Small tables with named rows and columns. After each table, cells are looked up by row and column.

kep =
|  | ganefe | rog |
|---|---|---|
| kob | 312 | 7 |
| tor | -9 | -796 |
| kabi | -99 | 368 |
| boput | 468 | 324 |
| luzo | 196 | 871 |
| vazasu | -241 | -152 |
| gav | -60 | -133 |
| mamed | 258 | -359 |
| leniz | -248 | 475 |
| vize | -259 | 571 |
| balit | -78 | -439 |
| fipi | -76 | 157 |
| dut | -90 | 613 |

luzo, ganefe -> 196
balit, ganefe -> -78
vize, rog -> 571
balit, rog -> -439
kabi, rog -> 368
tor, ganefe -> -9
tor, rog -> -796

nof.csv
,zef,tuf,kete,birig
lifov,-570,-74,429,458
topupo,795,-435,286,534
nuku,-180,-44,473,-289
zem,223,-32,729,-246
gezis,734,662,674,272
lutam,-799,-114,967,932
kes,24,54,89,-538
kalilud,-55,-79,-418,128

lifov, tuf: -74
lutam, tuf: -114
nuku, birig: -289
gezis, zef: 734
lutam, birig: 932
lifov, birig: 458
kalilud, birig: 128
topupo, kete: 286
kes, birig: -538
topupo, zef: 795
zem, zef: 223
zem, birig: -246
lifov, kete: 429
topupo, tuf: -435
topupo, birig: 534
zem, tuf: -32
nuku, zef: -180
kalilud, tuf: -79
kes, tuf: 54

mis =
|  | lemup | viloru |
|---|---|---|
| sulofo | 211 | 159 |
| temir | 220 | 856 |
| puf | 365 | 753 |
| bili | 657 | 846 |
| vanedil | 621 | 836 |
| modu | 784 | 725 |
| fuda | 384 | 89 |

temir, lemup => 220
modu, lemup => 784
puf, lemup => 365
modu, viloru => 725
fuda, viloru => 89
vanedil, viloru => 836
sulofo, viloru => 159
puf, viloru => 753
sulofo, lemup => 211
vanedil, lemup => 621
bili, lemup => 657
temir, viloru => 856

tiv
|  | kivapog | pesog | gotuma |
|---|---|---|---|
| rumefes | 0.6 | 0.3 | 0.5 |
| pum | 0.7 | 0.9 | 0.6 |
| fidupu | 0.9 | 0.8 | 0.4 |
| tobe | 0.6 | 0.5 | 0.1 |

fidupu, pesog -> 0.8
pum, pesog -> 0.9
rumefes, gotuma -> 0.5
pum, kivapog -> 0.7
rumefes, kivapog -> 0.6
tobe, pesog -> 0.5
tobe, gotuma -> 0.1
fidupu, kivapog -> 0.9
fidupu, gotuma -> 0.4
rumefes, pesog -> 0.3
pum, gotuma -> 0.6
tobe, kivapog -> 0.6

bipa =
|  | dava | povoze | kun | diga | det | kulip |
|---|---|---|---|---|---|---|
| kesi | -64 | -35 | 42 | 4 | 32 | -40 |
| gefup | -34 | -57 | 43 | -23 | 48 | -80 |
| natopal | -36 | -57 | 47 | -21 | 51 | -79 |
| nure | -60 | -39 | 46 | 0 | 39 | -48 |
| mazetag | -27 | -41 | -2 | -29 | 1 | -51 |
| biz | -62 | -40 | 50 | 2 | 42 | -49 |
| kizeta | -55 | -54 | 68 | -4 | 66 | -74 |
| kiz | -55 | -49 | 59 | -5 | 56 | -66 |
| sof | -32 | -29 | -18 | -24 | -19 | -30 |
| biba | -65 | -37 | 48 | 5 | 38 | -44 |
| dul | -32 | -52 | 25 | -25 | 30 | -69 |
| kas | -33 | -59 | 46 | -24 | 52 | -83 |
| sig | -28 | -59 | 38 | -28 | 46 | -83 |
| bifebi | -41 | -34 | 5 | -17 | 2 | -38 |

det of bifebi = 2
kulip of kas = -83
povoze of biba = -37
povoze of dul = -52
kulip of gefup = -80
kun of mazetag = -2
kun of nure = 46
det of nure = 39
povoze of natopal = -57
kulip of biba = -44
det of mazetag = 1
kun of sig = 38
det of biba = 38

lilap:
cols = gov, temamob, zinisap, riz, noza
mel: [-51, 139, 635, -468, 28]
togalu: [18, 357, 284, -384, 131]
mizap: [87, 799, -632, 297, 270]
bag: [-206, 157, -347, 471, 119]
lusug: [9, 430, 80, -250, 225]
puragen: [180, 983, -350, -410, 293]
tef: [19, 648, -251, 16, 170]
lin: [312, 921, -44, -650, 197]
rar: [-110, 355, -190, 105, 219]

togalu, riz => -384
togalu, gov => 18
mel, zinisap => 635
togalu, noza => 131
lin, noza => 197
bag, zinisap => -347
rar, temamob => 355
bag, noza => 119
togalu, temamob => 357
rar, zinisap => -190
mizap, zinisap => -632
lin, gov => 312
tef, gov => 19
puragen, temamob => 983
mel, riz => -468
lin, zinisap => -44
mizap, riz => 297
rar, riz => 105
mizap, gov => 87
lusug, zinisap => 80
Which row has the largest gov? lin

nerivoz =
|  | tun | segud | veveb | mek | feziv | los | zimorul | gefim |
|---|---|---|---|---|---|---|---|---|
| bukege | 3.407 | 3.897 | 6.680 | 0.403 | -1.049 | -2.254 | -6.762 | -0.180 |
| mup | 3.051 | 4.816 | 1.229 | 2.335 | 2.360 | -0.942 | 0.066 | 1.724 |
| fon | 2.115 | 7.110 | 1.255 | 1.943 | -0.531 | -1.552 | -0.838 | 1.438 |
| sefur | -0.261 | 0.198 | -0.758 | -1.606 | -2.306 | 5.919 | -0.214 | 4.713 |
| sisu | 0.972 | -3.549 | -2.458 | 1.366 | -1.687 | -4.539 | 1.729 | 0.728 |
| subi | 2.793 | -0.490 | -4.201 | -0.239 | -0.716 | 1.579 | 1.557 | -8.437 |
| tud | -4.719 | 0.950 | 4.117 | 1.068 | 0.234 | 1.559 | 3.606 | 0.002 |
| sak | 3.597 | 9.083 | 3.162 | 2.385 | -0.476 | -2.684 | -2.952 | 1.484 |
| konanu | 2.583 | 1.591 | 6.219 | -0.151 | -0.744 | -1.456 | -6.066 | -0.528 |
| pid | 1.943 | -0.982 | 2.254 | -1.783 | 1.064 | 5.576 | 2.519 | 4.094 |
| taf | 0.831 | -2.495 | -1.754 | -3.074 | -1.482 | -6.066 | 2.669 | 1.915 |
| bidan | 0.039 | -0.397 | -0.748 | -3.088 | -3.196 | 9.299 | -0.008 | 7.276 |
| zek | 0.926 | -2.243 | -1.445 | 5.208 | -0.532 | -0.048 | 0.033 | -0.590 |

What is the los of zek in nerivoz?
-0.048
What is the gefim of sak in nerivoz?
1.484
What is the segud of pid in nerivoz?
-0.982
What is the segud of konanu in nerivoz?
1.591
What is the feziv of pid in nerivoz?
1.064
What is the feziv of bidan in nerivoz?
-3.196
What is the veveb of bukege in nerivoz?
6.680
What is the segud of sisu in nerivoz?
-3.549
What is the segud of bidan in nerivoz?
-0.397

